Below is a small trained network, with its code and all its weights. Each question gives an input and a class and asks what happens when units are switched off, that is, made to give their printed mean instead of their output.

import numpy as np


def w(rows, s, z=0):
    codes = np.array(rows[::2]) - 128.0
    scale = np.full(codes.shape[1], s)
    scale[-1] = z or s
    return codes * scale


def f(y):
    return np.maximum(y, 0)


def log_softmax(a):
    a = a - a.max(-1, keepdims=True)
    return a - np.log(np.exp(a).sum(-1, keepdims=True))


def net(x, mask):
    res = np.array(x, float).reshape(1, 6) / 4 @ E
    y = f(res @ A[0][:, :-1].T + A[0][:, -1])
    res = res + np.where(mask, y, B[0][:, -1]) @ B[0][:, :-1]
    return log_softmax(res[-1] @ U[:, :-1].T + U[:, -1])


A, B = {}, {}
E = w([
[184,172,67,149,56,89],'x0',
[127,174,27,177,123,220],'x1',
[173,133,199,95,122,57],'x2',
[97,106,193,124,176,172],'x3',
[48,22,124,117,128,110],'x4',
[254,50,238,222,109,210],'x5',
],0.0084)
A[0] = w([
[186,117,136,156,123,141,97],'neuron 1',
[158,137,95,125,66,125,139],'neuron 2',
[128,118,76,152,157,148,187],'neuron 3',
[148,157,104,184,15,119,197],'neuron 4',
[118,171,131,88,130,123,222],'neuron 5',
[79,159,109,105,164,134,247],'neuron 6',
[131,160,59,137,61,105,206],'neuron 7',
[178,133,190,144,97,149,61],'neuron 8',
[122,104,132,192,99,152,217],'neuron 9',
[56,141,81,76,122,150,255],'neuron 10',
[124,130,72,127,155,205,160],'neuron 11',
[133,169,106,144,58,108,238],'neuron 12',
[126,81,150,122,123,69,130],'neuron 13',
[172,251,91,136,159,162,141],'neuron 14',
],0.015,0.0044)
B[0] = w([
[81,132,115,116,102,147,197],'neuron 1',
[43,143,97,57,93,147,187],'neuron 2',
[152,74,179,148,119,43,187],'neuron 3',
[90,141,117,83,62,56,229],'neuron 4',
[135,80,118,155,41,2,190],'neuron 5',
[85,128,168,86,122,65,216],'neuron 6',
[76,108,113,70,122,98,234],'neuron 7',
[28,183,140,109,170,144,215],'neuron 8',
[100,77,157,122,6,86,206],'neuron 9',
[33,119,83,84,52,95,244],'neuron 10',
[166,88,188,148,126,84,216],'neuron 11',
[99,140,106,127,57,93,213],'neuron 12',
[246,100,178,202,125,84,197],'neuron 13',
[139,75,179,131,80,133,252],'neuron 14',
],0.0078,0.013)
U = w([
[124,193,91,164,209,179,57],'0',
[82,140,120,28,58,83,208],'1',
[254,92,211,179,55,80,65],'2',
[251,187,26,80,182,202,5],'3',
],0.009,0.0031)

Each question gives the input, the list of numbers given to net, and the class t.
The units are the neurons (one row each of A and B). Each row of codes is followed by its name. A weight is (code - 128) times the scale printed after its matrix; where a second scale follows, it is the last column's (A, B and U).
mask holds one flag per neuron, in row order. A switched-off neuron (its flag False) gives its mean, the last column of its row in B, instead of its output. The means were averaged over made-up inputs and are rounded, as every weight is.
A unit's drop is (log p(t) with every unit on - log p(t) with that unit switched off) / (log p(t) with every unit on - log p(t) with every unit switched off).
The circuit of an input: a set's keep is (log p(t) with only the set's units on - log p(t) with every unit switched off) / (log p(t) with every unit on - log p(t) with every unit switched off). Starting from the 12 units with the biggest drops (on a tie, the unit counted first), units are removed one at a time, each time the one whose removal leaves the highest keep (on an exact tie, the one counted first), for as long as the keep stays at least 0.8.
units of the circuit, in order: the units of the circuit, biggest drop first
k most important neurons: the k neurons with the biggest drops, biggest first
drop when u is switched off: that unit's drop, to one decimal
input [7,-2,6,3,1,-1], class 2: units of the circuit, in order : neuron 10
input [-5,4,3,-5,1,4], class 2: 2 most important neurons : neuron 10; neuron 7
input [-1,8,-5,3,-6,0], class 2: 4 most important neurons : neuron 11; neuron 14; neuron 3; neuron 8
input [7,3,-8,4,-7,7], class 1: 3 most important neurons : neuron 4; neuron 8; neuron 2
input [2,-2,2,3,-5,-1], class 2: 3 most important neurons : neuron 10; neuron 7; neuron 2
input [-3,-1,1,0,-2,7], class 1: 3 most important neurons : neuron 8; neuron 13; neuron 1
input [1,-2,5,4,-6,6], class 1: 2 most important neurons : neuron 8; neuron 1
input [-4,3,-1,-4,-5,3], class 2: 3 most important neurons : neuron 10; neuron 7; neuron 14
input [4,-7,-5,-1,7,2], class 2: drop when neuron 4 is switched off : 0.0
input [-2,-7,0,0,-7,4], class 0: drop when neuron 8 is switched off : 0.3
input [-5,5,-2,6,-7,-3], class 2: drop when neuron 7 is switched off : 0.2
